Below is a small trained network, with its code and all its weights. Each question gives an input and a target symbol and asks what happens when units are switched off, that is, made to give their printed mean instead of their output.

import numpy as np


def w(rows, s, z=0):
    codes = np.array(rows[::2]) - 128.0
    scale = np.full(codes.shape[1], s)
    scale[-1] = z or s
    return codes * scale


def norm(h):
    return h / np.sqrt((h * h).mean(-1, keepdims=True) + 1e-5)


def f(y):
    return np.maximum(y, 0)


def softmax(a):
    e = np.exp(a - a.max(-1, keepdims=True))
    return e / e.sum(-1, keepdims=True)


def log_softmax(a):
    a = a - a.max(-1, keepdims=True)
    return a - np.log(np.exp(a).sum(-1, keepdims=True))


def net(x, mask):
    ids = ['βγζηθλμπστψω'.index(c) for c in x.split()]
    T = len(ids)
    res = E[ids] + P[:T]
    u = 0
    for l in range(2):
        q, k, v = (norm(res) @ M[l].T for M in (Q, K, V))
        z = softmax(np.where(np.tri(T) > 0, q @ k.T / 2**0.5, -1e9)) @ v
        res = res + np.where(mask[u], z, O[l][:, -1]) @ O[l][:, :-1]
        u += 1
        y = f(norm(res) @ A[l][:, :-1].T + A[l][:, -1])
        res = res + np.where(mask[u : u + 8], y, B[l][:, -1]) @ B[l][:, :-1]
        u += 8
    return log_softmax(norm(res)[-1] @ U[:, :-1].T + U[:, -1])


Q, K, V, O, A, B = {}, {}, {}, {}, {}, {}
E = w([
[131,119,81,160],'β',
[133,172,182,131],'γ',
[73,39,134,121],'ζ',
[117,115,106,162],'η',
[120,125,192,151],'θ',
[144,154,87,91],'λ',
[181,116,50,116],'μ',
[100,92,89,22],'π',
[152,129,152,141],'σ',
[181,4,65,177],'τ',
[198,83,115,81],'ψ',
[144,134,119,91],'ω',
],0.023)
P = w([
[101,172,149,183],'0',
[113,157,151,204],'1',
[87,196,192,84],'2',
[139,107,104,225],'3',
[79,189,194,73],'4',
[159,104,97,227],'5',
[82,188,188,40],'6',
[167,93,93,238],'7',
[85,193,196,39],'8',
[175,88,105,255],'9',
[92,203,166,8],'10',
],0.004)
Q[0] = w([
[49,2,168,90],'0.h1',
[140,166,178,31],'0.h1',
],0.015)
K[0] = w([
[3,107,126,130],'0.h1',
[128,96,186,45],'0.h1',
],0.015)
V[0] = w([
[119,255,96,178],'0.h1',
[67,102,134,128],'0.h1',
],0.005)
O[0] = w([
[132,231,151,5,2],'0.h1',
[103,29,152,175,104],'0.h1',
],0.0031,0.0016)
A[0] = w([
[211,115,31,171,149],'0.n1',
[8,148,129,148,104],'0.n2',
[238,116,189,154,68],'0.n3',
[15,141,18,199,60],'0.n4',
[73,161,218,55,71],'0.n5',
[118,194,160,32,7],'0.n6',
[184,65,191,23,31],'0.n7',
[141,174,2,165,67],'0.n8',
],0.0094,0.0017)
B[0] = w([
[80,43,72,124,255],'0.n1',
[230,150,167,88,159],'0.n2',
[54,203,173,156,191],'0.n3',
[73,230,166,116,197],'0.n4',
[211,152,144,99,175],'0.n5',
[148,156,98,4,183],'0.n6',
[132,180,112,246,200],'0.n7',
[27,200,97,79,231],'0.n8',
],0.012,0.0065)
Q[1] = w([
[1,99,143,135],'1.h1',
[152,222,66,204],'1.h1',
],0.0099)
K[1] = w([
[97,2,180,202],'1.h1',
[251,155,111,197],'1.h1',
],0.0085)
V[1] = w([
[8,26,239,76],'1.h1',
[113,98,175,8],'1.h1',
],0.012)
O[1] = w([
[1,43,243,105,252],'1.h1',
[104,87,229,27,125],'1.h1',
],0.0088,0.0029)
A[1] = w([
[207,177,51,219,120],'1.n1',
[178,117,204,217,7],'1.n2',
[159,52,87,103,112],'1.n3',
[188,254,107,150,152],'1.n4',
[247,123,192,83,244],'1.n5',
[37,220,65,123,76],'1.n6',
[196,105,205,211,60],'1.n7',
[205,127,156,123,137],'1.n8',
],0.0091,0.0018)
B[1] = w([
[34,166,75,221,214],'1.n1',
[196,119,26,188,150],'1.n2',
[136,78,163,85,153],'1.n3',
[52,85,195,135,244],'1.n4',
[183,46,128,171,192],'1.n5',
[254,131,185,147,253],'1.n6',
[137,78,25,106,150],'1.n7',
[138,124,120,194,156],'1.n8',
],0.012,0.0061)
U = w([
[60,214,119,92,59],'β',
[215,134,226,108,71],'γ',
[81,69,205,103,194],'ζ',
[138,217,212,101,32],'η',
[223,51,148,172,94],'θ',
[146,186,101,26,111],'λ',
[104,83,24,65,34],'μ',
[212,55,109,66,135],'π',
[149,171,195,183,91],'σ',
[132,11,93,143,53],'τ',
[91,123,55,173,253],'ψ',
[237,178,98,125,64],'ω',
],0.012,0.0051)

Each question gives the input, a string of symbols that net reads in full, and the target symbol t.
The units are the heads (2 rows each of Q, K, V and O) and the neurons (one row each of A and B). Each row of codes is followed by its name. A weight is (code - 128) times the scale printed after its matrix; where a second scale follows, it is the last column's (O, A, B and U).
mask holds one flag per unit, layer by layer, with each layer's heads first. A switched-off unit (its flag False) gives its mean, the last column of its rows in O or B, instead of its output. The means were averaged over made-up inputs and are rounded, as every weight is.
A unit's drop is (log p(t) with every unit on - log p(t) with that unit switched off) / (log p(t) with every unit on - log p(t) with every unit switched off).
The circuit of an input: a set's keep is (log p(t) with only the set's units on - log p(t) with every unit switched off) / (log p(t) with every unit on - log p(t) with every unit switched off). Starting from the 12 units with the biggest drops (on a tie, the unit counted first), units are removed one at a time, each time the one whose removal leaves the highest keep (on an exact tie, the one counted first), for as long as the keep stays at least 0.8.
circuit, biggest first: the units of the circuit, biggest drop first
unit that matters most: the unit with the biggest drop
top k neurons: the k neurons with the biggest drops, biggest first
k most important neurons of layer l: the k neurons of layer l with the biggest drops, biggest first
input μ μ π σ μ ζ η β, target ζ: top 2 neurons -> 0.n3; 0.n7
input γ η μ π, target π: circuit, biggest first -> 0.n8; 1.n4; 1.n1
input γ ω π γ β λ β ζ π μ, target ζ: 2 most important neurons of layer 0 -> 0.n1; 0.n8
input η ω η η π μ λ γ λ μ, target μ: circuit, biggest first -> 0.n7; 0.n8; 1.n1
input τ ψ λ ω θ ζ β, target β: 2 most important neurons of layer 0 -> 0.n4; 0.n8
input β ψ λ ω ω γ π γ, target ψ: circuit, biggest first -> 1.h1; 0.n8; 1.n1
input λ γ σ θ γ μ, target μ: circuit, biggest first -> 0.n1; 0.n8; 1.n1
input π λ μ σ σ β λ γ, target γ: circuit, biggest first -> 1.n1; 0.n8
input η γ μ ψ η γ, target ψ: circuit, biggest first -> 1.h1; 1.n1
input σ λ ψ λ τ λ λ π π θ, target ψ: 2 most important neurons of layer 1 -> 1.n7; 1.n6
input λ η η ζ γ ω μ γ λ λ, target ζ: top 2 neurons -> 0.n8; 0.n1
input μ τ π λ ζ η, target ζ: circuit, biggest first -> 1.h1; 0.n8; 0.n7; 1.n1
input μ π β μ π β, target β: top 3 neurons -> 0.n8; 0.n4; 0.n1
input β ω θ η ψ π π π λ π, target ψ: top 4 neurons -> 0.n7; 0.n1; 0.n8; 1.n1
input γ σ τ ζ μ σ, target ζ: 4 most important neurons of layer 0 -> 0.n7; 0.n3; 0.n8; 0.n1
input μ π λ ψ η ψ, target ψ: circuit, biggest first -> 0.n7; 1.n1
input λ γ η ψ ζ π, target ζ: unit that matters most -> 0.h1
input γ σ ψ ζ β λ γ β, target ζ: 2 most important neurons of layer 0 -> 0.n1; 0.n3
input μ γ β η ψ θ, target ψ: top 3 neurons -> 0.n8; 0.n3; 0.n6
input π τ τ ζ λ λ μ π λ ψ, target ψ: top 2 neurons -> 0.n7; 0.n3
input ω ψ θ σ, target ψ: top 2 neurons -> 0.n7; 0.n8
input η π ψ ψ γ, target γ: top 2 neurons -> 0.n6; 1.n5
input ψ σ ω π θ π, target ψ: top 4 neurons -> 0.n7; 0.n1; 1.n1; 0.n8
